Below are the code and all the weights of a small trained network. Each question names an input and a class and asks about switching units off, where a switched-off unit gives its printed mean instead of its output.

import numpy as np


def w(rows, s, z=0):
    codes = np.array(rows[::2]) - 128.0
    scale = np.full(codes.shape[1], s)
    scale[-1] = z or s
    return codes * scale


def f(y):
    return y / 2 * (1 + np.tanh(0.7978845608 * (y + 0.044715 * y**3)))


def log_softmax(a):
    a = a - a.max(-1, keepdims=True)
    return a - np.log(np.exp(a).sum(-1, keepdims=True))


def net(x, mask):
    res = np.array(x, float).reshape(1, 5) / 4 @ E
    y = f(res @ A[0][:, :-1].T + A[0][:, -1])
    res = res + np.where(mask, y, B[0][:, -1]) @ B[0][:, :-1]
    return log_softmax(res[-1] @ U[:, :-1].T + U[:, -1])


A, B = {}, {}
E = w([
[251,178,93,93,95,113,111,66,137,75,97,145],'x0',
[128,120,122,120,105,114,125,140,119,111,127,111],'x1',
[73,72,96,31,114,145,214,112,158,98,76,184],'x2',
[147,111,165,123,120,175,139,125,110,141,152,137],'x3',
[88,104,103,112,199,156,88,61,13,68,116,122],'x4',
],0.015)
A[0] = w([
[153,131,104,57,58,188,196,169,229,139,90,84,176],'n0',
[115,158,140,112,65,100,189,126,212,160,119,170,137],'n1',
[236,125,123,158,162,99,94,50,67,80,138,90,154],'n2',
[30,67,146,125,98,101,254,213,187,205,127,152,214],'n3',
[221,186,161,230,84,102,68,208,205,223,167,59,231],'n4',
[152,85,110,135,94,158,176,131,199,162,114,119,113],'n5',
[249,182,94,43,65,131,127,62,162,134,62,172,153],'n6',
[227,175,120,194,134,123,79,68,112,120,143,86,139],'n7',
[85,41,84,86,185,153,172,38,68,45,96,167,6],'n8',
[74,110,97,128,139,147,69,124,84,216,167,49,193],'n9',
[18,89,129,205,169,118,105,173,42,190,140,89,255],'n10',
[142,166,156,187,176,100,51,112,28,139,154,72,147],'n11',
],0.009,0.0068)
B[0] = w([
[182,114,168,119,163,92,179,132,56,125,168,146,212],'n0',
[148,166,136,107,148,71,135,175,119,102,153,141,194],'n1',
[206,176,66,150,147,138,123,63,123,142,178,105,197],'n2',
[114,81,153,172,182,122,106,187,218,136,95,98,241],'n3',
[29,70,68,41,34,145,144,61,130,214,65,169,250],'n4',
[156,134,136,133,194,130,97,136,127,98,112,193,170],'n5',
[175,181,107,117,149,96,146,122,27,179,185,202,227],'n6',
[149,178,75,136,143,175,145,113,123,126,136,36,197],'n7',
[74,98,124,98,23,130,76,79,106,155,108,117,207],'n8',
[94,170,159,138,70,121,151,166,141,77,129,166,184],'n9',
[69,165,179,134,71,150,177,189,168,61,135,211,228],'n10',
[143,204,163,157,138,115,176,152,141,4,165,130,206],'n11',
],0.012,0.024)
U = w([
[58,39,136,106,74,160,116,128,156,145,50,136,238],'0',
[196,232,169,144,159,77,178,217,79,102,182,220,118],'1',
[177,107,70,79,104,115,93,13,43,203,103,131,128],'2',
[249,189,94,223,175,161,75,74,114,83,142,10,4],'3',
[184,40,173,166,254,83,128,234,173,148,113,97,77],'4',
],0.0096,0.0033)

Each question gives the input, the list of numbers given to net, and the class t.
The units are the neurons (one row each of A and B). Each row of codes is followed by its name. A weight is (code - 128) times the scale printed after its matrix; where a second scale follows, it is the last column's (A, B and U).
mask holds one flag per neuron, in row order. A switched-off neuron (its flag False) gives its mean, the last column of its row in B, instead of its output. The means were averaged over made-up inputs and are rounded, as every weight is.
A unit's drop is (log p(t) with every unit on - log p(t) with that unit switched off) / (log p(t) with every unit on - log p(t) with every unit switched off).
The circuit of an input: a set's keep is (log p(t) with only the set's units on - log p(t) with every unit switched off) / (log p(t) with every unit on - log p(t) with every unit switched off). Starting from all 12 units, units are removed one at a time, each time the one whose removal leaves the highest keep (on an exact tie, the one counted first), for as long as the keep stays at least 0.8.
circuit, biggest first: the units of the circuit, biggest drop first
most important unit: the unit with the biggest drop
top k neurons: the k neurons with the biggest drops, biggest first
drop of u: that unit's drop, to one decimal
input [2,1,6,-8,1], class 2: top 4 neurons -> n10, n8, n11, n9
input [-6,-7,1,8,0], class 4: top 3 neurons -> n4, n3, n8
input [5,4,7,1,1], class 2: most important unit -> n8
input [0,-1,-2,2,-2], class 0: top 2 neurons -> n6, n2
input [-4,-7,5,5,0], class 4: top 2 neurons -> n4, n3
input [7,1,0,4,1], class 3: top 2 neurons -> n4, n10
input [0,-4,2,4,7], class 0: top 3 neurons -> n6, n8, n0
input [8,0,-8,7,2], class 3: top 2 neurons -> n11, n7
input [6,6,-7,7,2], class 3: top 2 neurons -> n11, n7
input [-4,6,6,5,-1], class 4: top 2 neurons -> n4, n3
input [-5,5,-4,6,-7], class 0: drop of n4 -> 0.6
input [-8,-3,-5,-6,-1], class 0: drop of n4 -> 0.9
input [4,-1,0,6,3], class 3: drop of n0 -> 0.0
input [-1,5,-8,-3,-4], class 0: circuit, biggest first -> n4
input [5,2,2,-2,1], class 2: top 2 neurons -> n10, n11
